[ -2  12  -9  31  17   5   1   7 -34  20  42 -41   1  -6  24 -10 -17  43
  45  10  -7 -57   3  -6 -11  21  28  26  22 -43 -46   4 -16  37 -12  -2
 -32   3 -32  -7  11   5]	B
[ -7  18 -11 -10  28   4 -22   2  -8  17  17  34 -23  13  -6  20   1  23
  36   6 -25  28  -5  33  -1  -3 -11 -23  -2 -11 -17 -38 -18 -18   0  23
  20 -18 -14 -38 -13 -10]	T
[-41  19  -1  48  18  17  -8  11   7  36  -1  13 -24  22  19  41  18   4
   4   7 -34   4  34  -4   4   1   4  -1 -25  29  -1  -3 -15  20  -5  10
  13  13   2 -43 -15 -18]	L
[ -5   8  11 -32  24 -20  20  -8 -37   7  48   9  31 -14  21  19 -16 -38
  26 -10  -7 -23  39   3  -9  -5   2 -11 -18  20 -20  28 -26  20   5 -17
 -11  -6  27 -12  14 -39]	M
[ 33 -29  31  20  21 -19 -19 -18   2  34 -13  14  19 -24  -5   4 -11 -12
   3  12  24 -34 -25   2   2 -48 -11 -21  24 -24 -49  28 -61  10 -17   9
 -15 -51  23  10 -70 -51]	G
[-25 -42  21  39   7  31   5 -47  35  45 -50 -27 -11  -6   1 -21 -21  51
 -13 -29  31  35 -23  14   8 -11  -3 -14 -50  25  14 -29   8  37   8  14
  -1  -2   9  -6 -17 -20]	G
[ -8 -52  13   9  19  -1  14 -29  41  14   1  34   4  -4 -27 -46  15  -3
 -28  15  28  11  -2  -4 -32 -27 -29 -28  23   5 -14  21  -2   1  18  -1
 -52  -2   4  -8 -20  37]	J
[-32 -70   5  68 -18  31 -10 -15  -5   4 -14 -35  28  -4 -21  -9  26  19
   3  -1  17  34  24  -7  29 -40  -3  10   0 -13 -15 -16  16  -3 -27  17
 -33  -8 -13 -16 -17   0]	J
[ 10 -17   2 -37  13  19  29  16  16  11 -17  18  -4   4 -31 -73 -19 -37
  36   6  16  34 -21 -18 -39  37 -12 -36   3  24  27   4 -16  15 -14  25
 -14 -29  -3   9  22   9]	G
[  7 -35 -43 -61  13   9  42  -3   4  21  -7  44  10   4  -5  -5  63  -9
  -9  -2  10  70  34  27  -8   4  63 -28 -52  32  17  22  -9  -3  27  16
  -2   3  21  13  -2 -37]	E
[-33 -50 -38 -12 -29  10  -5  15   2  23  15  -5  29 -17 -14  18  16  18
   0   0  -3  17  10   1   4  -5 -11  18  50  24  35   7  25 -25 -29  25
   2  17  -7 -16   3 -10]	F
[ 21   8  20  -7   2 -20   6  13  -6   1  56 -38  27 -23  24  -7 -10  29
   7  -2 -13 -40 -34  15 -49  37 -19  -5  19  10   3  -6 -11  -2  -9   1
  20  15  47  -6   1  12]	R
[ -3  40 -19  15  -7  -4 -16  -5   6   6  -1  23 -18 -15  -5 -35  20  -7
  58 -25  25   9  -4  -3  -1   6 -29  24  15 -27  14 -32   6 -24  -8  23
  37  22  -9  29  17   8]	M
[ 24  46 -11  41  36  10   3 -14  16  25  -5   3 -25  22  -5 -32 -12  21
   7   9  17 -35 -27  -4  -8  19  13  -8   4 -50 -38  -2  14  16   5 -20
 -13 -12  -7  -1 -29 -12]	X
[-43   8 -15  21  19  37  -2  17  -6   2   0   2 -29  15  23 -59   7  58
  -5  -5 -28 -21 -11   5  -8  18 -10  11 -29  42   2 -15 -11  24  28   9
 -25  37  14  -7  11   9]	R
[-17  15 -18  12 -13  19   5 -27  -2 -53  26  -1   2   6  22  29   2   2
  32 -24  68  -9   0   6  19 -16  16  18  -1 -46  -2 -30  -1  30  13   0
  20   6 -33   4  41  58]	B
[ 14  41 -15 -19   0 -28  49   1   1 -17 -20  10   1 -10  43   5  16 -74
  11 -15  49  14  23  -5  37   5  55   1 -11 -20  15   6 -21  22  33 -22
  20 -14  41  33 -17  33]	E
[-10 -17  29   4  17  14  -9 -37  26  -9  -1   9 -22 -15 -12 -12  49  13
 -27   3 -30  59  15  -6 -22  -3  23 -14 -35  -7  -5 -13  -4 -18  23  12
 -22  26  -8   0 -32  24]	H
[ 12  71  23 -79  25   8   4   2  -2 -14 -29 -43  11 -12  52  16   3 -49
 -12  -5  13 -47  26 -17  -8   6  18  10 -52 -38 -21  21 -26  11 -11 -41
   2 -16  25  15  -6   2]	S
[-10  41  31  22  -1  -3  23 -13   2   4  -3  17  -1  -1  34  28 -41  -8
 -46  40  21 -10 -30   4  -8 -10  -8  -5 -12 -20  25 -37  37   3  27 -23
  45  11  21  -4  -4  -2]	L
[-22  60  16  35  12  -6 -16  -7   1   9  55  28   1 -22   7 -37   5  -8
  22  32  -1 -26  19  -4 -23  11 -28   4 -19 -27  23   5  -9  26  -4   8
  22  26  -2  -1  17 -22]	J
[-13  57   7  28  -8  25  16  -3   7  26  37  13 -20  17 -17  -2 -26 -10
  17  -8  13 -25 -25 -13 -42  52  30   4  11 -32  -2 -18 -13  24 -15 -18
   7   6 -29 -19  33  -9]	B
[-28 -55 -27  79 -30  41  22 -14  37  -5   8  27 -23  38 -21  -6  27  44
  -7  -7  46 -13  14 -15   9 -12 -15  -7  34 -22 -29  -4  31  15  15 -25
 -20  27 -19   6  -5  37]	F
[ -1  57  10 -32  -4 -24  22   0  11  -5 -17 -11 -48  13  18   7 -24   2
  -9  -6  41  11   5  -1   2  13  17  -6 -44 -23   8   3  10 -17  13  -8
  -1  -6  -5 -29  23 -13]	T
[ 16 -30 -13  64 -25  14  22 -10  14 -16  23  21 -26  23  15   7 -15  12
 -25   1  -6  -7 -51  18 -11  21   1   7   8 -33 -15  -8  10  28  24 -28
  11   4 -36  19  14 -20]	B
[-23  56 -10  33   3  -1  10  -7 -13  44  10  -1 -19  24   5  46 -38  51
  -5  -1  10 -18 -28  25  -1  17  24   7  10  -6   7 -28  42  15  16  -9
   6  27 -11  -9  17   0]	F
[-10   9  25 -22  19 -19  16   0 -10  19  29   5 -63  10  -4 -46  15  58
  10   0  23  29   6  15 -34  23 -25 -20 -33  28 -62  19 -32  -4  16   4
 -16  -8 -43  -5  25  -2]	W
[ -4  -7 -14 -37  -5   3  10 -14   4 -27  33 -23  15 -14  -5 -23 -26  -2
  10  -2  14  10 -22 -35 -29  29  25  17  45 -41  20   2  47  -2  15   0
 -50  37 -33 -12   6  42]	M
[-23  39  13   5  19  -5 -20  13  -9 -15  -3 -51 -16  40  -6  20 -31 -34
  34 -14  28 -26  14  -6  31  -6   9  -4   2 -24 -44 -39   0   8 -32 -31
  18 -38  -2  -9  -2  26]	F
[-20  16  32  -8  33   8  -6  -7 -14  19  35 -31   9 -12   0 -17  16  49
  20  20 -37 -12 -24  25 -33  22  -2   7   4  47 -70  10 -36  19 -30 -15
 -26 -29  41 -20 -51   4]	J
[  7  -7 -25  11   0  16  41  11 -16  -6  -8  42 -51  35 -33 -30   3  13
  42 -35  74  38 -14   1 -26  27  19 -16  46   0 -34 -33 -13 -25  -5   4
 -39  -2 -34 -10  46  30]	X
[-29  -8  30  51   5  32  33   5  11 -12  21 -11  -5  -6 -16 -17 -33   3
  15 -19  -1  -1 -23 -37  -4  28   1  13 -20  -8   2 -20  10   0   0 -27
  10  18 -11 -13 -32  43]	M
[ -6 -34 -32  58   7  35   1  -9  44  -5  15  26 -12  10 -24 -33  12  35
  31 -19  63 -47 -50   3  -5 -16 -39 -13  10 -48 -40 -15 -17   7   6   1
  13  -6 -40   0  -9  27]	R
[-17   7  -2 -47  -2  19 -23 -10   7 -25   3 -20  21 -18  -5  -4  -5 -32
  -8 -19   8  16   8 -10 -21   5  31   2  12 -24  33 -29   3 -13   0  15
   3   6 -30  -5  17   4]	B
[-64  20   0  15  25  15  27 -17   1  -3   9 -12   7 -16   1 -22  24  -7
  16  15  69 -15  47   6  -2 -18 -11  14 -39  11  -3 -36  10  21  -6  17
  18   1  13   5  27  82]	L
[  5 -52 -34 -49  -2  24  31  -7  34  15  18  43  27   7 -24 -21  48 -29
  -6  32 -19  32   8 -21 -26 -10  27 -10  18 -13   8   4  29 -11 -12 -16
 -39  24  25  -2   2   0]	H
[  5  43  11  -1  19  24  45 -45   7  43  -9  37  -2 -22  22 -46  10  -1
  33  26  30  -2 -29  -7 -11  11 -28 -10 -25 -53 -10  41  -2  29   1 -10
  -9 -31  -5   3 -17 -24]	H
[ -2  -1   1  74  13  15 -12  15 -15  49  41 -25  10  20 -25 -35 -32  51
  37   0  -8 -68  -5  13 -37  27   6  -7  21  -9 -24 -45 -19  22  -4  13
   1   6  -3  -3  49 -10]	T
[-25 -43  22 -38  27  24  -1 -25 -25   3 -24   5  34 -36  13  22 -24 -13
 -25 -44   1  46 -22  24   0 -18  15   3  -5  47  36 -33 -33  -5   0   4
 -15 -14  36 -24 -18  20]	X
[ -3 -19  -8  48  -5   7 -24 -19  -5  -7  10  31  11  -1   9  12 -16 -22
   8  10  36 -13  10  -4  37 -18 -18   1  15 -54  12   9   4  29   1  15
  38  -6 -35 -15 -21 -32]	L
[-49  25  20 -53  58 -16  -2 -58 -14  14  35  23 -14 -25  -1 -63  42   2
   6  25 -13  49  43  22 -32  -6  15  -6 -19  28 -42 -35 -11  22  32   7
 -45  12  -2  32  12  34]	H
[  4 -36  -4 -22  17  -2  12 -14  10  14  43  14   4  12  21 -19  -6  24
   6  -4   8  -5   1   7 -20  17 -30 -18  51  -2 -41  21   4  16   5 -21
  -5  10 -44  -8 -35 -44]	S
[-37  52 -24 -16 -21   1 -30  -5   3  21   4 -22  -6 -26  21  34 -18 -17
 -49 -18 -25  17  11   4  16  57   9  16  38  11  35  -3  -1 -10  11   5
  41  19 -40 -29 -20 -40]	E
[ 12 -51 -36   9 -26  14  -6   9 -17  -5 -11   1  10   0 -20  12  18  33
  52 -37  10   5  41   0  24 -23  26 -11  38  16 -29 -21  -2  -2 -20  13
 -14  16  -1  17   1 -33]	G
[ 10  33 -26  12   7  14 -22  26  -2 -27  33 -15  11 -28   4 -33  -9 -12
  43 -11 -19 -82 -17   3 -12  -5  -8   0 -10 -16  17 -22 -29   4  -2  15
  22   9  45 -13  16  12]	R
[ 21 -18  -1  -2   0   8 -15 -14  20  -6 -16  13  30   5   5  10   6   5
 -34 -16 -16   7 -17   7  20  -4  -7 -19 -17  -2  23   3  12   3  32   3
  34   2  20  14 -35  -3]	R
[ -8   0  -8   0   1  53 -41  11  56  34 -12 -17  28 -10 -20 -25  -3 -38
  23 -22 -35 -33  20 -73 -12  24 -21   2   4 -53  29   4   0 -13 -39 -17
  26  22  -7 -25 -29 -20]	M
[-27   9  -6  12 -30   8  23  13 -10 -10   5  19  17 -23  22 -18 -14 -29
  13 -17  30   4  25  -5  11  17  -8  19   6 -43  58 -41  22  -5  -1  -9
  38  28 -16  31  35 -13]	T
[ -4 -41  25  46   7   8  38  -3  23  46   7  16  20 -15   6 -47  38  17
  26  26  56  17  33  -7 -11  -8 -29  -2 -24 -70   6 -54   5  -9 -20   1
  38  12  40  35   2  64]	T
[ 23  -5  60  37   5   0 -42  -5   4  26 -15 -29 -16  24 -27  -8  -2  40
   7 -30  15  10 -42  13 -21 -45  -4 -21 -31 -14  -7 -49 -19 -32 -22  16
  14  -7  28 -15  -2  -9]	W
[  9  14  -6 -55  35  -6  -4 -38 -18  19 -15   5  -1 -27  12 -19  -3   1
  -3 -21  12  48  11  28 -10  39  16 -11 -31   5  -1   8 -17  17  23  16
   1 -24 -29  15  16 -27]	X
[-44   0 -40  21  20  17   0   2  49 -38  73  43 -32  -5 -13 -40   5  -5
   6  62 -54 -44  -8 -12 -47   0 -49   8 -23  15  -2  -8  18  49  29 -22
  16  26 -47  14  43  51]	L
[-27   6 -12   5  -2  28  23 -10  41  -8  21  17   0  -9  17 -18  34 -21
  15   8  60  -8  12  -1   5 -18 -49   2 -17 -25 -19  -9  -9  -3 -14  -8
  56 -10 -12  -3 -12  -6]	S
[ 13 -11 -12  77 -34  44 -43  29  -1  46 -40   3  -8  24   7 -20  -2  20
  41 -37 -48   9  -9 -34   7  38 -58   3  61 -13  28   0  -5 -26 -20  31
  25  20 -28 -15   0 -68]	M
[-39   5  -3  17 -10  56  15  16  23  21  -2  -2  18  -5 -34 -29  18 -19
  26  17 -11   6  41 -53  -6  11  38 -17 -27   4 -15 -18  -9  18 -18 -12
   7  -5 -23  15 -12 -68]	G
[-23  23 -11  13  -6  30  28   0  25   3  60  -1  -4   0 -11 -49   8 -13
  14  17  57 -36 -52   6 -50  22  11  11   4 -73 -30 -23   5  25 -17 -32
  -4   3 -23  13  19 -14]	W
[ 24  33   0  48  23  10 -24  15  18  17 -17 -30 -33  39  10  40  -9  61
 -10  -9 -36 -47 -26  16 -17  21   3 -12 -45  13 -11  30  -8  28  -3  17
  -7  17   3  -9  -7 -27]	G
[-44  60  10  -6  35  -6  -6 -28  10  32 -43  -6 -13  29  14  58  12   3
 -42  -1  20  20  13  24   1 -13   5   5 -19  29   3 -28  33   6  12   9
   2   6   9  -6  -7  59]	L
[ -8  14  -7   8  -6   4 -13   7   9   4  25 -14  21   8  -3  58   1  -7
  15  -6 -34 -25  38 -14  27  13  15  14 -30 -27  -1   2  -1  23 -22 -25
  29  -3  -4 -12  -3  15]	T
[ 20   9  30  68  11  -2   0 -31  13  11  45  13 -18  15  -7  -3 -38  18
  14   3  22 -28 -38  11  -5  -1 -23 -22  -9 -53 -13 -23   7   9  -6 -16
  37   9  -9 -26  -2 -21]	H
[-39 -11  60  51  30  49  28   4 -22   8  28  -5  46 -11   3   4  21  29
  24  31  41  -2  61 -25  -8 -23  25 -17 -56 -52  -9 -74  21  -7 -24 -16
  51  31  27   2 -42  24]	L
[ -3   4 -33 -10  -8  -3  35   4  23 -27   4   5  -5   7  -2  -2  43   5
   5  -8  16   1  -8  -2  -7   3  13  23 -18  -3   8   0  28   9   4 -31
   1  20  -9  59  12  65]	E
[-30  -2  20 -20  32  11  49  -6  20  17  74  46  -3  -6  -3 -16   9 -23
 -16  33 -15  15  42 -27 -25  21  20 -21 -65 -25   6  11  -3  45  24 -41
 -10  34   6 -14  -3  60]	W
[  3  17 -48   6 -38   5  18  12  19 -39  -8  11  11   0  -9   3  38 -31
  17 -50  63 -60  67 -40  45  -6  22  17 -11  -3  25  76 -14  16   1 -12
  11  16  -9  24   8   8]	E
[ 43 -26 -64 -25 -34  14 -47  -5  55 -33 -29  14   0 -25  -7 -32  21  -8
  17 -43 -11 -34  -9 -35  -3  -7  -9  25  73 -50  21  -4  18 -17 -13 -29
  -5  33 -12  38  -4  -8]	X
[-30  33  61   1  35   2 -10 -26 -24  24  15 -14   8 -17   4 -32  12  33
 -27   0  14  -2  34  27 -16 -12 -14  -2 -27  36 -38 -48 -15 -16   3   5
  33   7  31  23 -34  -2]	S
[ 19 -33 -22  12 -13  31  -8 -15 -17  22   5  21  12  36 -10  -1  30  22
 -12 -24  17  10   5  49  13   7 -25 -14  -6   6   7  24   3  21 -10  29
   0  -2  43 -19  19   7]	W
[-14  20  33  84  -2  30 -50  22 -14  16  25 -19 -33  35 -30  44  -4  55
  53   2 -36   3  39 -24  22   5 -23 -29 -16 -18 -41 -50 -20 -22 -29   3
  69  -5 -30 -45  -7   9]	F
[ 25  50  10  41   5  14 -19  -1   3   5 -14 -16 -16  18 -17  29 -12  32
  16 -24 -18 -41 -23   3  -4  24  27   6 -17 -25 -17  -5  -1  16 -13 -23
  -4  13  14  -7 -10  34]	J
[-11 -19  -3  25  -3  43 -13 -28  23   1   3  31  20   5  -1 -23  19 -16
 -47   1  22 -28   2   9  18  -9   3  10  -8 -26  -3  14 -12  23  -3 -10
  21  -6  29   6 -48 -30]	B
[-26   1  12   5  29  12  15   1  29   1  23 -21  14   7 -11 -24  21 -48
 -17  30  -1   8   9  -7 -33  -8  34   1 -50 -29   3 -38   9   8  -8  -6
   2  -7  -1  21  13  21]	B
[ 39  19  -6   1  -5  10  29  11   5   6 -24  -9  -4  18  17   2 -21  10
   6 -38  -2 -46 -51  -8 -25  19  56   6   4   3  -5  25   0   2  17 -30
 -36  19  55   0 -17 -50]	M
[  2  -1  19   9  -9   0 -11  -5 -15 -17  -1 -47  -2  30  10  25   3  48
 -21 -20 -12   0   4  13  -6 -19  44   4 -12  13 -28 -26  27 -13   0 -16
 -13  12  -4   9  -2 -52]	B
[-36  14 -46   5   0  38 -31  19 -13  -2  17  23  15   3  12   1   5 -27
 -17  41 -28 -18  26  12  33  16 -42  -1  33 -14   2  11   1   5   6  17
  41 -15 -16 -10 -11 -32]	F
[-26  29  14 -30   8  -1 -11 -14 -41 -42  31 -32  12 -11  25  12 -28   5
 -23   6   0  -1 -18  24   6   5  26  22  -2   9   5 -36  10  -1  14   4
   6  21  -2  -2  26   2]	H
[-16  64   9 -14   1 -37  16  18 -48  27  51 -42  23   4  28  23 -33  33
  41   7  15 -19  26  -1   5  14  22   2  24  56  -2 -32 -12   9   4  -2
  47  11  24 -14  48   7]	E
[ 12 -22 -14  26 -16 -18 -53 -27  14 -15  42  -3  -7  -6  -1   1 -32  39
   6 -24 -39 -10 -45  -9   0   2  -5  10  32 -27  31  -9  18  32  25   7
 -14  41 -43 -16   2   9]	R
[-32  48  19 -14  31 -12  33   1 -11   6  -3 -19   3 -16  -8 -29  11 -30
  -7  32  37  14  -8  29 -20 -13  20  14 -28   6  -5 -46   9 -17 -18   7
 -21 -11  61   5  11  66]	J
[-13  58  71  47  27  -1  27 -15 -47  38 -11 -39  -8   2 -16  52 -33  24
 -17 -12   9  20 -23  29  -3  -5  46 -10 -34  15 -18 -74   2 -43  -9  10
   3  -5  42 -37 -11  37]	H
[ 27  30  12 -34  13 -10 -21 -20  36   7 -44  -5 -31 -19   0 -10   1 -10
  22   1  28  -5  -9 -18 -26 -23   1  -9 -38 -38  15 -12  -7  -8  -5   7
  15 -10  14  -8  13  36]	L
[-16  33  -2  13 -16   8   9  -6  -5   9  45 -12   2   9  -5  13  15  26
   4  -1  31 -33  -6  23 -19  13 -19  14 -10  24  -1 -18 -12   5 -34 -12
  35   8  53 -16  35  45]	E
[   0 -114   -1   17   13   12   -6  -38    4   20   37   18   11  -14
  -25  -51   22   46   -6  -14   33   47   10   39  -22  -17  -44  -24
   -4  -22   11  -23   10    9   13   40  -14   26  -20    4   24   59]	W
[ -2 -13  -6 -32   9  28  24  13  12  -8  30  63  16  50 -27 -30  54 -25
  -7  35  23  47  24  -6   0  -7  -9 -39   7   1  -6  10  12  -7   9   8
   5  -4  33  -9 -19  42]	W
[-21  15   9 -41  -2 -12 -13 -12 -23  -3  11 -50   8  -5  12  28 -28   9
 -18 -16   4   9 -23  16 -12  10  10   0  29  33 -16 -19 -14  -5   4 -10
  -4 -19 -22 -18  11  -5]	E
[ -1  -8   9  22   9  34 -21  -5 -25  27   4   7  -9  12   8   1 -19  69
 -20  12 -30 -35 -60  28 -28 -11 -34  17  25  23 -37 -28 -26   5   4   2
 -12   5   3  -6  12  16]	S
[-13  21 -31 -32   8   9   8 -14  36  35  18   3 -11   9 -10 -24 -24 -20
 -22  38 -19  -1  -1  -6  -3  16  15  -9  -1  -4   2 -37  31   2  10 -18
  17  20  17 -34  36  -7]	H
[-26 -25  34  56  17  36  -6 -23 -24  40  -9  -6  11  13 -33 -10 -15  26
 -16   6  13   2 -12  17  -9 -17   7 -18   7 -12 -26 -49   1   4  -1   2
 -20 -21  16   1 -17  23]	F
[-51   4  14  53 -20  32 -10  -2 -12 -15   4  22   5  -7 -23 -27  13 -40
  15   1  42  18  62 -28  42  -4 -27  -3   3 -54  -2 -43  11  -9 -14 -10
  56  -9 -47  37  -9  -5]	F
[-11   4 -16 -20  32  29 -13 -11 -38  -8  38  24  34   0  -4 -15  -3  10
  -1  33  -2 -16 -14  32 -16 -12  10  -3  16 -15  -9 -18  -4  13  17  31
  -6 -10 -12   4  11  10]	B
[-20 -67  -6  13  -6  23 -28  12  24   2 -33 -18  13   6 -20  13  41  -1
  -6 -32 -24  14  80 -20  17 -39   9 -25 -21  50   8  -3 -24 -15  10  16
   3   6  22   0   5   7]	F
